Below is a small trained network, with its code and all its weights. Each question gives an input and a target symbol and asks what happens when units are switched off, that is, made to give their printed mean instead of their output.

import numpy as np


def w(rows, s, z=0):
    codes = np.array(rows[::2]) - 128.0
    scale = np.full(codes.shape[1], s)
    scale[-1] = z or s
    return codes * scale


def norm(h):
    return h / np.sqrt((h * h).mean(-1, keepdims=True) + 1e-5)


def f(y):
    return np.maximum(y, 0)


def softmax(a):
    e = np.exp(a - a.max(-1, keepdims=True))
    return e / e.sum(-1, keepdims=True)


def log_softmax(a):
    a = a - a.max(-1, keepdims=True)
    return a - np.log(np.exp(a).sum(-1, keepdims=True))


def net(x, mask):
    ids = ['γδεζηθλμξπστφψω'.index(c) for c in x.split()]
    T = len(ids)
    res = E[ids] + P[:T]
    u = 0
    for l in range(3):
        r = norm(res)
        for j in range(2):
            rows = slice(2 * j, 2 * j + 2)
            q, k, v = (r @ M[l][rows].T for M in (Q, K, V))
            z = softmax(np.where(np.tri(T) > 0, q @ k.T / 2**0.5, -1e9)) @ v
            o = O[l][rows]
            res = res + np.where(mask[u + j], z, o[:, -1]) @ o[:, :-1]
        u += 2
        y = f(norm(res) @ A[l][:, :-1].T + A[l][:, -1])
        res = res + np.where(mask[u : u + 8], y, B[l][:, -1]) @ B[l][:, :-1]
        u += 8
    return log_softmax(norm(res)[-1] @ U[:, :-1].T + U[:, -1])


Q, K, V, O, A, B = {}, {}, {}, {}, {}, {}
E = w([
[114,112,93],'γ',
[91,100,223],'δ',
[133,222,117],'ε',
[116,118,76],'ζ',
[100,239,100],'η',
[125,112,96],'θ',
[100,101,247],'λ',
[94,91,216],'μ',
[112,109,253],'ξ',
[48,148,15],'π',
[117,240,73],'σ',
[125,112,254],'τ',
[186,241,35],'φ',
[110,120,63],'ψ',
[130,125,49],'ω',
],0.0063)
P = w([
[171,158,3],'0',
[73,113,227],'1',
[171,141,232],'2',
[62,194,160],'3',
[101,108,186],'4',
[107,113,176],'5',
[101,109,178],'6',
],0.0052)
Q[0] = w([
[193,140,225],'L0H0',
[97,2,132],'L0H0',
[171,182,146],'L0H1',
[103,66,149],'L0H1',
],0.0074)
K[0] = w([
[238,222,203],'L0H0',
[115,3,243],'L0H0',
[165,33,70],'L0H1',
[137,177,231],'L0H1',
],0.0056)
V[0] = w([
[178,220,55],'L0H0',
[30,112,89],'L0H0',
[163,253,196],'L0H1',
[86,136,125],'L0H1',
],0.0042)
O[0] = w([
[158,126,233,210],'L0H0',
[4,149,180,159],'L0H0',
[134,94,20,246],'L0H1',
[91,164,118,144],'L0H1',
],0.0046,0.0014)
A[0] = w([
[216,202,124,167],'L0N0',
[74,36,234,27],'L0N1',
[1,54,36,3],'L0N2',
[221,107,198,70],'L0N3',
[220,205,114,137],'L0N4',
[89,226,116,128],'L0N5',
[48,145,61,105],'L0N6',
[156,72,241,121],'L0N7',
],0.0054,0.0021)
B[0] = w([
[51,136,165,251],'L0N0',
[211,215,157,213],'L0N1',
[62,53,93,245],'L0N2',
[3,62,47,177],'L0N3',
[67,102,191,248],'L0N4',
[182,93,178,240],'L0N5',
[90,69,112,229],'L0N6',
[86,194,83,211],'L0N7',
],0.0049,0.0029)
Q[1] = w([
[152,87,88],'L1H0',
[104,192,143],'L1H0',
[96,23,117],'L1H1',
[107,1,21],'L1H1',
],0.0097)
K[1] = w([
[87,155,71],'L1H0',
[159,77,204],'L1H0',
[2,157,103],'L1H1',
[6,160,168],'L1H1',
],0.01)
V[1] = w([
[182,111,117],'L1H0',
[212,159,45],'L1H0',
[41,131,211],'L1H1',
[88,1,138],'L1H1',
],0.0067)
O[1] = w([
[75,135,96,60],'L1H0',
[24,114,140,2],'L1H0',
[210,2,118,222],'L1H1',
[186,130,33,158],'L1H1',
],0.0077,0.0047)
A[1] = w([
[137,101,180,175],'L1N0',
[62,141,156,30],'L1N1',
[196,154,236,158],'L1N2',
[177,200,42,4],'L1N3',
[158,70,121,153],'L1N4',
[20,23,106,48],'L1N5',
[70,209,101,193],'L1N6',
[32,3,66,173],'L1N7',
],0.0069,0.0021)
B[1] = w([
[103,171,116,189],'L1N0',
[96,148,150,139],'L1N1',
[116,225,25,255],'L1N2',
[65,154,28,160],'L1N3',
[113,235,147,220],'L1N4',
[254,44,154,177],'L1N5',
[45,10,178,166],'L1N6',
[242,133,160,236],'L1N7',
],0.005,0.0046)
Q[2] = w([
[229,176,129],'L2H0',
[132,63,146],'L2H0',
[106,80,99],'L2H1',
[248,226,139],'L2H1',
],0.012)
K[2] = w([
[67,97,79],'L2H0',
[206,77,95],'L2H0',
[185,120,163],'L2H1',
[8,119,50],'L2H1',
],0.015)
V[2] = w([
[203,114,149],'L2H0',
[100,144,182],'L2H0',
[165,248,123],'L2H1',
[148,148,44],'L2H1',
],0.015)
O[2] = w([
[61,174,250,195],'L2H0',
[253,149,155,32],'L2H0',
[90,68,192,210],'L2H1',
[75,66,84,254],'L2H1',
],0.007,0.0054)
A[2] = w([
[232,19,39,253],'L2N0',
[53,37,1,128],'L2N1',
[139,88,207,177],'L2N2',
[65,26,154,95],'L2N3',
[177,147,129,54],'L2N4',
[64,87,63,214],'L2N5',
[107,49,159,15],'L2N6',
[24,196,162,121],'L2N7',
],0.0085,0.0054)
B[2] = w([
[83,1,65,248],'L2N0',
[121,188,202,255],'L2N1',
[122,89,67,209],'L2N2',
[146,205,113,226],'L2N3',
[103,105,94,133],'L2N4',
[181,134,102,247],'L2N5',
[153,239,104,151],'L2N6',
[145,60,127,184],'L2N7',
],0.01,0.0073)
U = w([
[223,79,175,71],'γ',
[122,207,74,199],'δ',
[46,160,45,87],'ε',
[253,123,68,44],'ζ',
[157,93,213,107],'η',
[175,58,137,91],'θ',
[128,110,208,124],'λ',
[43,208,151,213],'μ',
[121,137,72,113],'ξ',
[75,112,199,140],'π',
[59,106,146,142],'σ',
[4,142,84,89],'τ',
[187,185,50,138],'φ',
[195,178,177,254],'ψ',
[53,107,192,120],'ω',
],0.019,0.0081)

Each question gives the input, a string of symbols that net reads in full, and the target symbol t.
The units are the heads (2 rows each of Q, K, V and O) and the neurons (one row each of A and B). Each row of codes is followed by its name. A weight is (code - 128) times the scale printed after its matrix; where a second scale follows, it is the last column's (O, A, B and U).
mask holds one flag per unit, layer by layer, with each layer's heads first. A switched-off unit (its flag False) gives its mean, the last column of its rows in O or B, instead of its output. The means were averaged over made-up inputs and are rounded, as every weight is.
A unit's drop is (log p(t) with every unit on - log p(t) with that unit switched off) / (log p(t) with every unit on - log p(t) with every unit switched off).
The circuit of an input: a set's keep is (log p(t) with only the set's units on - log p(t) with every unit switched off) / (log p(t) with every unit on - log p(t) with every unit switched off). Starting from the 12 units with the biggest drops (on a tie, the unit counted first), units are removed one at a time, each time the one whose removal leaves the highest keep (on an exact tie, the one counted first), for as long as the keep stays at least 0.8.
circuit, biggest first: the units of the circuit, biggest drop first
k most important neurons: the k neurons with the biggest drops, biggest first
top k neurons in layer l: the k neurons of layer l with the biggest drops, biggest first
input τ φ φ φ, target τ: 2 most important neurons : [L0N0, L0N4]
input ψ ψ ψ, target τ: circuit, biggest first : [L2H0]
input σ φ ζ η, target ζ: 2 most important neurons : [L0N4, L0N0]
input π γ φ, target δ: 2 most important neurons : [L0N4, L0N0]
input φ φ μ μ, target ψ: circuit, biggest first : [L1H1, L2H0, L2N0]
input θ φ λ γ, target φ: 3 most important neurons : [L0N4, L0N1, L0N7]
input γ φ σ γ, target δ: 2 most important neurons : [L0N1, L0N4]
input τ π η φ, target τ: 3 most important neurons : [L0N3, L1N3, L0N4]
input φ ξ φ ξ τ, target ψ: 3 most important neurons : [L0N1, L0N7, L2N0]
input η ψ σ ξ ω τ λ, target θ: 4 most important neurons : [L1N2, L1N7, L0N0, L0N4]
input γ η π, target δ: top 4 neurons in layer 2 : [L2N3, L2N0, L2N6, L2N2]
input ξ φ τ φ λ φ, target ε: 2 most important neurons : [L0N1, L0N4]
input ψ π ω ψ θ ζ τ, target μ: 4 most important neurons : [L0N1, L0N4, L2N0, L1N3]
input η π φ, target θ: 4 most important neurons : [L1N2, L0N4, L0N0, L1N7]
input ψ λ ψ σ ξ φ, target μ: 3 most important neurons : [L0N1, L2N0, L0N4]
input ψ ξ γ, target τ: top 2 neurons in layer 0 : [L0N1, L0N4]
input θ ξ ω, target φ: top 4 neurons in layer 0 : [L0N4, L0N1, L0N3, L0N7]
input γ φ θ, target δ: top 2 neurons in layer 2 : [L2N3, L2N0]
input γ σ η θ, target δ: top neuron in layer 1 : [L1N5]
input γ φ ψ φ π ψ σ, target ω: top neuron in layer 2 : [L2N7]
input θ ξ ψ, target φ: 3 most important neurons : [L0N4, L0N1, L0N7]
input ψ φ φ ξ, target μ: top 3 neurons in layer 0 : [L0N1, L0N4, L0N3]
input γ ω γ γ, target δ: 2 most important neurons : [L2N0, L0N1]
input ε θ ψ γ φ ε, target γ: top 3 neurons in layer 2 : [L2N1, L2N0, L2N2]
input ψ ζ φ σ θ τ, target μ: top 2 neurons in layer 0 : [L0N1, L0N4]
input σ η ζ σ, target ζ: top 3 neurons in layer 0 : [L0N0, L0N4, L0N1]
input φ σ η φ λ λ, target ψ: top 2 neurons in layer 0 : [L0N1, L0N7]
